(in the rows, 128 means zero)
Each row of numbers stands for one node and depends on some of the facts below. Use the named rows to name the rest.

There are 2 kinds of fact about the nodes: vadribos, vobrik.
J_100 vadribos a; J_110 vadribos a; J_111 vadribos a
J_127 vadribos b; J_146 vadribos a; J_151 vadribos b
J_185 vadribos a; J_189 vadribos a; J_208 vadribos a
J_215 vadribos a; J_216 vadribos b; J_230 vadribos b
J_243 vadribos b; J_251 vadribos b; J_265 vadribos a
J_268 vadribos a; J_279 vadribos a; J_286 vadribos a
J_288 vadribos b; J_298 vadribos b; J_302 vadribos b
J_319 vadribos b; J_329 vadribos a; J_333 vadribos a
J_340 vadribos a; J_351 vadribos a; J_359 vadribos b
J_360 vadribos b; J_364 vadribos a; J_381 vadribos a
J_389 vadribos b; J_398 vadribos a; J_399 vadribos b
J_408 vadribos b; J_414 vadribos a; J_424 vadribos b
J_432 vadribos a; J_433 vadribos b; J_44 vadribos a
J_448 vadribos b; J_456 vadribos a; J_472 vadribos b
J_473 vadribos a; J_474 vadribos b; J_48 vadribos a
J_496 vadribos a; J_498 vadribos b; J_515 vadribos b
J_520 vadribos a; J_527 vadribos b; J_529 vadribos b
J_531 vadribos b; J_541 vadribos a; J_546 vadribos a
J_549 vadribos a; J_555 vadribos a; J_558 vadribos b
J_560 vadribos a; J_561 vadribos a; J_570 vadribos a
J_593 vadribos a; J_611 vadribos a; J_614 vadribos a
J_624 vadribos b; J_637 vadribos a; J_643 vadribos a
J_654 vadribos a; J_664 vadribos b; J_676 vadribos a
J_682 vadribos a; J_694 vadribos b; J_695 vadribos a
J_71 vadribos b; J_717 vadribos b; J_726 vadribos a
J_728 vadribos a; J_730 vadribos b; J_74 vadribos a
J_757 vadribos a; J_766 vadribos a; J_771 vadribos a
J_774 vadribos b; J_776 vadribos a; J_777 vadribos a
J_783 vadribos a; J_795 vadribos a; J_796 vadribos a
J_802 vadribos b; J_815 vadribos a; J_820 vadribos b
J_829 vadribos a; J_833 vadribos a; J_836 vadribos a
J_838 vadribos b; J_84 vadribos a; J_848 vadribos b
J_87 vadribos b; J_873 vadribos a; J_883 vadribos b
J_886 vadribos a; J_907 vadribos b; J_919 vadribos a
J_920 vadribos b; J_923 vadribos a; J_932 vadribos a
J_933 vadribos b; J_937 vadribos a; J_950 vadribos a
J_961 vadribos b; J_968 vadribos a; J_971 vadribos b
J_978 vadribos a; J_979 vadribos a; J_99 vadribos b
J_185 vobrik J_359; J_185 vobrik J_520; J_185 vobrik J_771
J_185 vobrik J_664; J_189 vobrik J_593; J_189 vobrik J_399
J_189 vobrik J_555; J_215 vobrik J_527; J_215 vobrik J_978
J_215 vobrik J_570; J_215 vobrik J_381; J_215 vobrik J_151
J_216 vobrik J_413; J_216 vobrik J_695; J_216 vobrik J_68
J_216 vobrik J_208; J_217 vobrik J_100; J_217 vobrik J_127
J_217 vobrik J_774; J_217 vobrik J_531; J_243 vobrik J_978
J_243 vobrik J_833; J_243 vobrik J_516; J_243 vobrik J_774
J_243 vobrik J_728; J_251 vobrik J_44; J_251 vobrik J_456
J_251 vobrik J_815; J_265 vobrik J_676; J_265 vobrik J_529
J_265 vobrik J_364; J_265 vobrik J_937; J_279 vobrik J_572
J_279 vobrik J_208; J_286 vobrik J_643; J_286 vobrik J_777
J_286 vobrik J_329; J_286 vobrik J_717; J_288 vobrik J_771
J_288 vobrik J_896; J_302 vobrik J_359; J_302 vobrik J_741
J_302 vobrik J_440; J_302 vobrik J_766; J_333 vobrik J_3
J_333 vobrik J_739; J_333 vobrik J_654; J_333 vobrik J_472
J_333 vobrik J_717; J_333 vobrik J_440; J_340 vobrik J_609
J_340 vobrik J_230; J_351 vobrik J_676; J_351 vobrik J_815
J_408 vobrik J_726; J_408 vobrik J_498; J_408 vobrik J_561
J_408 vobrik J_593; J_408 vobrik J_472; J_408 vobrik J_619
J_408 vobrik J_98; J_408 vobrik J_730; J_414 vobrik J_110
J_414 vobrik J_688; J_414 vobrik J_456; J_414 vobrik J_319
J_414 vobrik J_611; J_433 vobrik J_873; J_433 vobrik J_940
J_433 vobrik J_360; J_448 vobrik J_824; J_448 vobrik J_682
J_448 vobrik J_363; J_473 vobrik J_971; J_473 vobrik J_873
J_473 vobrik J_298; J_473 vobrik J_496; J_473 vobrik J_896
J_473 vobrik J_98; J_48 vobrik J_298; J_48 vobrik J_920
J_48 vobrik J_560; J_48 vobrik J_329; J_512 vobrik J_527
J_512 vobrik J_836; J_512 vobrik J_398; J_542 vobrik J_110
J_542 vobrik J_757; J_549 vobrik J_87; J_549 vobrik J_907
J_549 vobrik J_614; J_558 vobrik J_694; J_558 vobrik J_399
J_558 vobrik J_766; J_624 vobrik J_44; J_624 vobrik J_771
J_624 vobrik J_99; J_624 vobrik J_127; J_635 vobrik J_728
J_637 vobrik J_381; J_637 vobrik J_99; J_637 vobrik J_319
J_71 vobrik J_546; J_71 vobrik J_561; J_71 vobrik J_739
J_71 vobrik J_511; J_71 vobrik J_609; J_71 vobrik J_919
J_74 vobrik J_968; J_74 vobrik J_570; J_74 vobrik J_389
J_74 vobrik J_311; J_74 vobrik J_127; J_74 vobrik J_980
J_74 vobrik J_208; J_74 vobrik J_886; J_744 vobrik J_978
J_744 vobrik J_736; J_744 vobrik J_570; J_744 vobrik J_664
J_744 vobrik J_541; J_776 vobrik J_654; J_776 vobrik J_555
J_783 vobrik J_971; J_783 vobrik J_511; J_783 vobrik J_399
J_795 vobrik J_560; J_795 vobrik J_399; J_795 vobrik J_398
J_795 vobrik J_146; J_796 vobrik J_688; J_796 vobrik J_515
J_796 vobrik J_815; J_802 vobrik J_907; J_802 vobrik J_739
J_802 vobrik J_200; J_802 vobrik J_682; J_820 vobrik J_694
J_820 vobrik J_527; J_820 vobrik J_474; J_820 vobrik J_515
J_820 vobrik J_609; J_829 vobrik J_873; J_829 vobrik J_695
J_829 vobrik J_99; J_829 vobrik J_515; J_829 vobrik J_682
J_829 vobrik J_886; J_829 vobrik J_299; J_84 vobrik J_903
J_84 vobrik J_511; J_84 vobrik J_472; J_84 vobrik J_139
J_848 vobrik J_978; J_848 vobrik J_520; J_848 vobrik J_432
J_883 vobrik J_899; J_883 vobrik J_561; J_883 vobrik J_329
J_883 vobrik J_342; J_932 vobrik J_838; J_932 vobrik J_111
J_932 vobrik J_736; J_932 vobrik J_268; J_932 vobrik J_777
J_932 vobrik J_200; J_932 vobrik J_417; J_933 vobrik J_676
J_933 vobrik J_87; J_933 vobrik J_572; J_933 vobrik J_110
J_939 vobrik J_832; J_950 vobrik J_583; J_950 vobrik J_151
J_950 vobrik J_127; J_961 vobrik J_873; J_979 vobrik J_529
J_979 vobrik J_757; J_979 vobrik J_570; J_979 vobrik J_836
J_979 vobrik J_555

Named rows:
[184  78  89 137 114 121 142 121 109 163 137 176 122 100 130 154 189  64
 136  95  93 190 139 131 151 121 160  92 124 152 156]: J_440
[130 136 151 123 132 123 126 138 124  93 123 115 166 153 163 123  68 143
 115 114 166 123 116 155  79 171 117 102 132 145 167]: J_978
[ 88  85 143 113 143 122  96 124 149 169 157 122 111 121 102 101 162 165
 144 131 138  90 103 107 163  77 120 144 145  91  62]: J_99
[132 170 137 144 114 136 128 138 124  78 117 119 142 132 167 138  67 125
 132 140 146  99 123 125  89 169 104 136 120 136 171]: J_215
[184  75 142 158 134 132 205  81 120 117  93 215  91 121  80 127 148  21
 109  64  87 159 154 130 163 113 187  85 119  92  98]: J_940
[184  86  84 131 119 116 160 117 111 141 127 169 110 118 122 148 205  71
 116  87  92 173 133 128 153 122 163 101 134 134 145]: J_832
[180 100  77 137 122 125 163 121 107 153 123 166 112 111 114 148 202  78
 121  97  87 190 138 137 156 119 168  99 128 145 148]: J_739
[129 193 147 127 114 153 124 140 123  95 101  98 127 136 145 130  73 115
 123 159 113 105 157 118  73 163 109 127  87 146 154]: J_48
[185  66  86 138 115 115 133 121 109 166 153 186 125  92 142 149 178  59
 150  92  99 192 139 127 152 118 156  87 129 157 155]: J_741
[ 78  88 148 118 143 131  83 128 153 183 164 125 119 105 100 108 167 169
 166 139 130 114 112 117 155  78 128 139 131  96  70]: J_694
[134 203 118 131 133 152 139 163 106  93 113 125 153 145 175 134  53 133
 112 153 100 135 114 146 103 162  76 119 115 130 139]: J_932
[ 85  70 156 122 136 129  77 131 145 202 178 136 133 103 120 103 148 156
 160 136 136 123 101 115 160  79 109 129 136 106  70]: J_359
[124 186 143 130 113 143 114 140 126  93 112 108 134 132 151 132  71 115
 134 156 126 106 153 119  75 165 111 133  95 142 168]: J_795
[121 184 142 143 114 136 125 136 122  98 118 114 150 126 154 139  55 122
 132 156 135 123 147 125  98 164 106 150 106 155 173]: J_776
[ 73  94 149 100 136 105  83 120 140 179 149 132 123 118 112 103 174 175
 115 133 130 113 114 106 170  82 138 174 148  99  64]: J_529
[183  91  75 116 118  94 149 116 110 127 120 182 105 117 133 148 207  73
 111  81  96 155 133 123 146 128 187 125 144 123 147]: J_688
[ 89 110 175 161 123 162 120 103 149 160 134 142  91 100  84 105 131 132
 145 153 118  78 118  90 182  75 104 156 122  70  42]: J_961
[ 84 106 197 166 132 162 137  92 149 153 125 161  87 102  79  96 113 120
 141 141 115  81 122  92 185  72 110 153 115  52  29]: J_433

Which node is each row?
No name comes twice in this set of rows, the named rows included.
[191  91  77 128 126 122 157 137 105 144 127 178 119 127 146 149 198  75
 111  92  77 191 114 139 155 123 140  82 134 120 136] -> J_736
[ 92 103 150 141 109 140  93 122 147 161 151 125 106 101 124 118 163 153
 146 159 130  75  95  88 170  83  95 163 134  79  70] -> J_624
[101 210 113 144 141 161 131 145 148  57 103 144 134 103 122 145  85 155
 197 156 142 127 124 155  85 170 140 143 108 111 188] -> J_340
[192 112  62 118 143 129 168 147  95 149 124 180 117 132 146 145 195  83
  96  99  54 205 111 146 160 117 132  73 130 117 119] -> J_417
[122 172 144  98 148 134 128 145 129 105 107  91 144 160 132 124  75 131
 118 141 121 137 159 153  67 163 128 105 101 155 148] -> J_329
[189 110  62 131 131 128 168 131  96 146 125 176 115 124 130 145 198  80
 106  94  73 197 121 140 163 123 149  85 133 131 125] -> J_200
[123 156 141 110 138 119 123 136 126 106 123 107 152 146 140 124  64 134
 125 126 147 141 151 151  81 160 139 127 121 160 165] -> J_555
[190 100  84 158  94 139 152 125 105 133 123 182 106  98 162 163 202  62
 121 109  85 152 111 110 161 124 123 110 130 119 154] -> J_744
[130 143 139 113 145 120 124 148 125  97 130 117 163 155 164 126  58 136
 122 123 153 130 118 153  82 165 108 104 130 143 156] -> J_541
[ 83  87 163 120 143 138  96 121 155 190 152 117 114 114  84 100 161 157
 142 141 126 118 126 113 157  75 123 133 119  99  64] -> J_971
[ 93 137  87 178 112 175 107 126  85 169 176 101 100 100  70  90 142 175
 143 133 125  59  96  74 179  84 113 145 146 127  31] -> J_448
[139 184 123 136 113 113 151 133 132  67 109 106 137 147 152 150  59 126
 124 151 152 101 138 131 114 151  97 169 142 142 160] -> J_279
[ 86  84 176 172 100 170 106 114 142 164 140 121 118 105 139 113 195 186
 113 155 152  85  68  96 174 105  79 137 138  75  96] -> J_243
[187 114  80 161  89 139 159 109 105 130 114 172  99  98 140 162 201  62
 123 114  83 154 130 107 164 122 142 120 127 125 157] -> J_939
[188  80 101 134 118 117 157 112 115 146 122 170 105 117 117 144 195  53
 120  89  94 166 146 123 147 120 165  91 124 134 140] -> J_896

The same nodes again, as new rows of numbers:
Some rows with their names:
[128 134 131 127 139  99 122  91 147 143 120 150 124 109 142 133 148 164
 156 119 150 179 149 148 109 100 142 110]: J_279
[126 103  96 174 196 134 170 121 163 136 132 142 118 142 149 144 162 127
  88 115 116 161 132  83 157 157 148 173]: J_961
[115 104 116 156 188 110 116 144 168 126 132 160 165 141 119 137 119 111
 108 138 133 105  97  89 132 165 146 150]: J_216
[121 105 134 148 151 113 109  89 155 139 115 118 103 123 122  84 137 227
 153 148 144 175 103 132 127 110 128  80]: J_783
[124 133 125 126 147  96 121 104 116 115 122 116 122 115 125  91 123 153
 144 121 165 159 164 139 102 100 149 109]: J_549
[107 122 167 105 128 176 135 199 110  98 129 148 122 112 145  91  72 125
 113 149 136  65 100 113 102 125 154 172]: J_512
[137 111 153  79 104 179 125 167  84 118 141 143 125 151 134 108 117  89
  90 128 129  54  83 164 133 106 117 142]: J_842
[115  98  93 187 196 126 164 132 169 128 127 144 129 142 144 117 150 129
  88 126 115 143 132  75 156 159 143 173]: J_433
[120 104 108 144 174 114 154  91 121 122 116 139 112 117 138  75 150 179
 110 114 144 162 187 141 119 100 184 140]: J_829
[127 139 129 133 120 117 133 109 132 139 118  93 110 128 116 123 125 177
 142 136 123 156 161 139 144 111 135  96]: J_593
[138 156 121 144 153 145 135 111 143 128 139 111 142 133 137 182 155  85
 100 106 111 134 128  89 167 158 134 145]: J_360
[130 140 109 139 149 118 127 149 153 132 132 136 171 149 123 181 130  84
 110 123 112 112 117 101 148 167 138 136]: J_319
[133 134 105 146 140 121 137 133 140 133 139 134 145 133 126 178 153  79
 111 117 111 131 135  98 144 173 116 149]: J_99
[138 155 120 133 133 135 122 127 136 127 143 122 148 113 133 182 144  79
 113 116 114 146 112  92 145 167 113 130]: J_531
[136 138 139 120 100 126 105 111 129 157 124 134 137 108 139 144 134 184
 127 130 131 139 168 138 139 110 148 122]: J_570
[126 129 135 150 139 133 110 138 152 144 144 151 145  89 151 175 134 106
 125 125 135 144 120  76 119 174 127 151]: J_848
[130 141 116 158 146 133 142 120 159 133 137 109 139 135 124 184 141 101
 114 126 107 138 114  84 159 165 118 126]: J_971
[127 118 142  97  88 164 147 189  99 123 136 134 104 158 118 109  99  86
 114 132 117  67 104 150 126 126 106 163]: J_68

Rows to name:
No name comes twice in this set of rows, the named rows included.
[122 106  76 150 192 153 173  85 130 128 105 147 105 144 137  99 151 213
  77 120  98 154 191 153 165  96 188 142] -> J_873
[124 102 118 151 164 123 154 103 121 130 117 102  87 127 125  66 145 204
 102 128 143 170 184 129 139 106 178 141] -> J_473

The same nodes again, as new rows of numbers:
Some rows with their names:
[ 92 141 114 117 123 157 104 142 130 117 120 107 124  61  99 147  96  59
 113 144 108 136 104 128 125  85 137]: J_286
[ 74 131 108 135  88 167  98 125 128 140 158 104  99  92 107 145 101  81
 116 146 121 167 139 102 119  94 137]: J_473
[140 147 218 117 104 108 117 106 155 184 164 198 118 109 121 123  65  98
  90 101 177  87 133 112 180 127 176]: J_744
[129 142 192 145 141 137 132 101 149 155 162 164 114 191 106 161 123 137
 115 125 192  75 158 120 155 172 125]: J_68
[122  98  82 144 139 187 130 163 149  89 113 105 114  81 123 158 124 141
 127 120 124 149 149 106 128 102  96]: J_381
[126 123 146 140 152  68 173 140  99 123 107 126 171 167 165  68 143 187
 147 101 106 137 141 139  82 156 135]: J_389
[107 126  92 129 160 171 123 173 144  78 112 102 130  72 117 154 105  93
 121 122 124 107 103 137 122  89  95]: J_111
[115 124 112 123 134 174 114 129 131 114 108 107 122  66  94 168 115  86
 113 155 105 169 137 107 120 102 128]: J_776
[117 130  93 129 147 185 126 153 138  92 116 106 122 115 104 180 163 107
 142 159  99 153 135 146 130 111 105]: J_546
[156 153 176 126 123 131  99  85 146 160 176 166 118 175 129 147 124 105
 118 145 198  80 121 149 170 165 126]: J_342
[140 118 112 122 126  58 167 135  94 133 114 131 147 200 164  80 191 192
 164 104  92 127 125 157 104 160 135]: J_515
[115 150 163 107  98  38 135  93  84 172 137 132 160 159 154  67 134 117
 138 142  80 165 109 156  98 141 187]: J_408
[136 109  82 136 149 194 130 182 153  78 117 110 129  55 147 136 109 141
 128 118 132 147 135 115 136  89  87]: J_978
[115 106 108 125 123 160 111 110 129 123  87  96 110  54  71 155  84  89
  99 138 117 153 130  77 109  98 135]: J_265
[152 143 195 126 105 118 113 104 154 179 170 193 111 133 129 132  85 112
 101 114 190  91 134 111 176 136 157]: J_635
[135 141 151  99  93  36 148 126  93 158 124 154 157 147 168  60 143 134
 145 118  64 149 101 158 120 122 192]: J_302
[155 140 117 115 141  66 150 118  92 123 120 119 170 191 176  82 179 153
 164 145  98 141 104 188 106 157 128]: J_472
[131 103  81 133 145 180 114 125 135  95  88  85 115  72  89 161 112 110
 117 140 136 142 132  92 109 113  89]: J_364

Name these rows:
No name comes twice in this set of rows, the named rows included.
[151 121 124 121 126  58 155 151 104 120 121 138 171 141 200  46 138 172
 149  92 104 127 102 160 112 127 136] -> J_664
[130 121 146 105 115  21 150  90  79 164  79 123 151 144 117  67 114 145
 122  99  94 122 102 113  79 145 176] -> J_933
[171 127 156 125 106 120 108  85 147 172 154 170  89 180 106 153 133 140
 116 113 193  68 132 111 173 165 122] -> J_688
[163 120 121 123 134  69 166 134  98 121 106 137 164 164 180  70 171 190
 158 110  93 147 126 151 113 145 132] -> J_527
[132 113 131 138 141  77 172 150 105 119 115 123 168 163 184  60 150 203
 151  93 116 135 134 141  96 144 127] -> J_127
[162 137 180 130 118 135 120 112 161 158 168 185 114 135 146 127 100 125
 108 113 202  84 138 123 179 141 136] -> J_516
[ 92 112 124 139 123 175 134 157 143 117 120 122 117  60 110 145  91 114
 105 118 108 163 159  87 123  89 136] -> J_950
[135 134 113 131 114  64 133 113  89 139 150 107 157 176 192  54 153 157
 156 128 125 136  98 161  97 147 125] -> J_298
[ 97 125  81 147 121 190 104 138 131 107 152  90 108 110 127 150 130 115
 133 147 139 152 131 120 123 107  90] -> J_496
[121 151 162 102 109  33 155 114  86 166 118 151 160 172 146  89 160 126
 147 135  52 151 111 171 110 139 196] -> J_71
[168 128 113 123 134  74 149 110  95 131 124 124 167 181 185  75 181 169
 162 144 102 162 119 169 107 157 125] -> J_399
[ 97 135 149 120  94  41 144 117  88 166 144 135 141 179 160  58 139 148
 145 108  88 139 114 140  94 138 179] -> J_433

